Below are the code and all the weights of a small trained network. Each question names an input and a target symbol and asks about switching units off, where a switched-off unit gives its printed mean instead of its output.

import numpy as np


def w(rows, s, z=0):
    codes = np.array(rows[::2]) - 128.0
    scale = np.full(codes.shape[1], s)
    scale[-1] = z or s
    return codes * scale


def norm(h):
    return h / np.sqrt((h * h).mean(-1, keepdims=True) + 1e-5)


def f(y):
    return np.maximum(y, 0)


def softmax(a):
    e = np.exp(a - a.max(-1, keepdims=True))
    return e / e.sum(-1, keepdims=True)


def log_softmax(a):
    a = a - a.max(-1, keepdims=True)
    return a - np.log(np.exp(a).sum(-1, keepdims=True))


def net(x, mask):
    ids = ['ΓΠβδεζθμξω'.index(c) for c in x.split()]
    T = len(ids)
    res = E[ids] + P[:T]
    q, k, v = (norm(res) @ M[0].T for M in (Q, K, V))
    z = softmax(np.where(np.tri(T) > 0, q @ k.T / 2**0.5, -1e9)) @ v
    res = res + np.where(mask[0], z, O[0][:, -1]) @ O[0][:, :-1]
    y = f(norm(res) @ A[0][:, :-1].T + A[0][:, -1])
    res = res + np.where(mask[1:9], y, B[0][:, -1]) @ B[0][:, :-1]
    return log_softmax(norm(res)[-1] @ U[:, :-1].T + U[:, -1])


Q, K, V, O, A, B = {}, {}, {}, {}, {}, {}
E = w([
[131,49,105,59,115,110,158,84],'Γ',
[135,74,160,177,155,133,170,128],'Π',
[95,145,113,119,193,131,103,179],'β',
[97,185,139,156,191,76,129,144],'δ',
[94,115,197,116,147,68,130,253],'ε',
[170,147,117,100,139,128,146,160],'ζ',
[122,230,157,113,171,88,136,115],'θ',
[112,133,93,205,46,167,167,154],'μ',
[131,109,177,191,145,127,164,135],'ξ',
[88,50,118,188,153,81,81,174],'ω',
],0.023)
P = w([
[81,131,149,123,103,254,151,116],'0',
[65,167,105,119,127,152,177,121],'1',
[93,143,109,134,147,163,165,138],'2',
[108,138,111,146,159,149,167,138],'3',
[120,140,110,152,157,130,159,133],'4',
[131,149,107,148,150,99,156,129],'5',
[161,141,112,148,132,88,148,124],'6',
[153,125,98,158,141,117,138,150],'7',
],0.015)
Q[0] = w([
[118,128,142,179,251,125,117,111],'h1',
[100,108,153,107,91,150,77,107],'h1',
],0.013)
K[0] = w([
[255,153,141,146,170,87,138,102],'h1',
[92,232,95,185,190,248,231,83],'h1',
],0.009)
V[0] = w([
[104,2,101,174,141,84,100,149],'h1',
[123,206,216,249,143,160,124,74],'h1',
],0.0071)
O[0] = w([
[89,158,139,103,83,250,85,150,247],'h1',
[215,136,95,163,144,153,101,162,194],'h1',
],0.014,0.0012)
A[0] = w([
[121,77,100,3,58,133,143,64,132],'n1',
[144,133,84,108,180,93,99,138,125],'n2',
[103,107,158,68,146,138,90,151,108],'n3',
[95,192,89,113,162,115,115,125,73],'n4',
[218,105,95,85,127,111,138,167,187],'n5',
[172,95,148,148,152,56,171,101,93],'n6',
[203,90,145,29,136,166,107,147,162],'n7',
[116,112,175,92,128,103,150,164,251],'n8',
],0.012,0.0023)
B[0] = w([
[118,79,116,220,157,84,184,8,207],'n1',
[193,190,94,128,86,168,123,124,217],'n2',
[158,124,75,146,177,67,171,109,196],'n3',
[133,111,163,132,74,99,47,90,214],'n4',
[149,142,215,55,154,114,160,210,207],'n5',
[132,85,96,70,108,172,108,69,254],'n6',
[91,152,97,214,99,41,193,107,177],'n7',
[35,98,127,173,137,122,174,157,236],'n8',
],0.011,0.0054)
U = w([
[207,98,112,71,130,70,191,138,145],'Γ',
[112,107,91,138,166,69,185,10,89],'Π',
[154,133,144,149,174,105,121,107,246],'β',
[135,150,124,144,221,123,137,92,68],'δ',
[178,131,170,153,156,107,122,132,67],'ε',
[61,162,224,128,142,55,188,156,36],'ζ',
[188,136,134,156,175,94,132,119,72],'θ',
[156,178,86,188,89,139,162,108,166],'μ',
[118,146,155,162,110,102,129,100,249],'ξ',
[90,136,187,86,91,173,86,117,251],'ω',
],0.011,0.0022)

Each question gives the input, a string of symbols that net reads in full, and the target symbol t.
The units are the heads (2 rows each of Q, K, V and O) and the neurons (one row each of A and B). Each row of codes is followed by its name. A weight is (code - 128) times the scale printed after its matrix; where a second scale follows, it is the last column's (O, A, B and U).
mask holds one flag per unit, heads first, then neurons. A switched-off unit (its flag False) gives its mean, the last column of its rows in O or B, instead of its output. The means were averaged over made-up inputs and are rounded, as every weight is.
A unit's drop is (log p(t) with every unit on - log p(t) with that unit switched off) / (log p(t) with every unit on - log p(t) with every unit switched off).
The circuit of an input: a set's keep is (log p(t) with only the set's units on - log p(t) with every unit switched off) / (log p(t) with every unit on - log p(t) with every unit switched off). Starting from all 9 units, units are removed one at a time, each time the one whose removal leaves the highest keep (on an exact tie, the one counted first), for as long as the keep stays at least 0.8.
circuit, biggest first: the units of the circuit, biggest drop first
top k neurons: the k neurons with the biggest drops, biggest first
drop of u: that unit's drop, to one decimal
input Π β ω ξ θ θ μ ζ, target μ: circuit, biggest first	h1, n7
input Γ Γ ξ, target ζ: top 2 neurons	n6, n1
input ξ ω μ Π ε δ θ Π, target Γ: circuit, biggest first	h1, n5, n6
input β θ Γ Π θ ω δ, target ω: circuit, biggest first	h1, n4
input Γ μ β ε ω ω, target ω: top neuron	n1
input θ Γ Π Γ ζ ω ζ ξ, target Π: top 2 neurons	n6, n5
input β Γ ω, target ζ: circuit, biggest first	h1, n6
input β ζ ζ ζ β β ζ ω, target Π: circuit, biggest first	h1, n6
input ζ ζ ω ξ ζ, target μ: top 3 neurons	n7, n3, n5
input ζ ω δ, target ω: circuit, biggest first	n4, h1, n1
input ξ Π ε Π Γ ξ, target ζ: top 3 neurons	n6, n1, n2
input ω β δ Π ε μ θ ξ, target Γ: drop of h1	0.9
input θ ζ ε β δ Π ζ, target ζ: drop of h1	0.2
input μ δ δ ε μ Γ Γ ω, target ζ: drop of n5	-0.2
input μ ω μ μ, target ω: drop of n7	0.1
input ξ ζ β, target Π: top 3 neurons	n6, n5, n4
input ω θ β θ Π β θ ω, target Γ: top 2 neurons	n5, n6
input ζ δ Π ξ Γ ζ δ, target Π: top neuron	n6
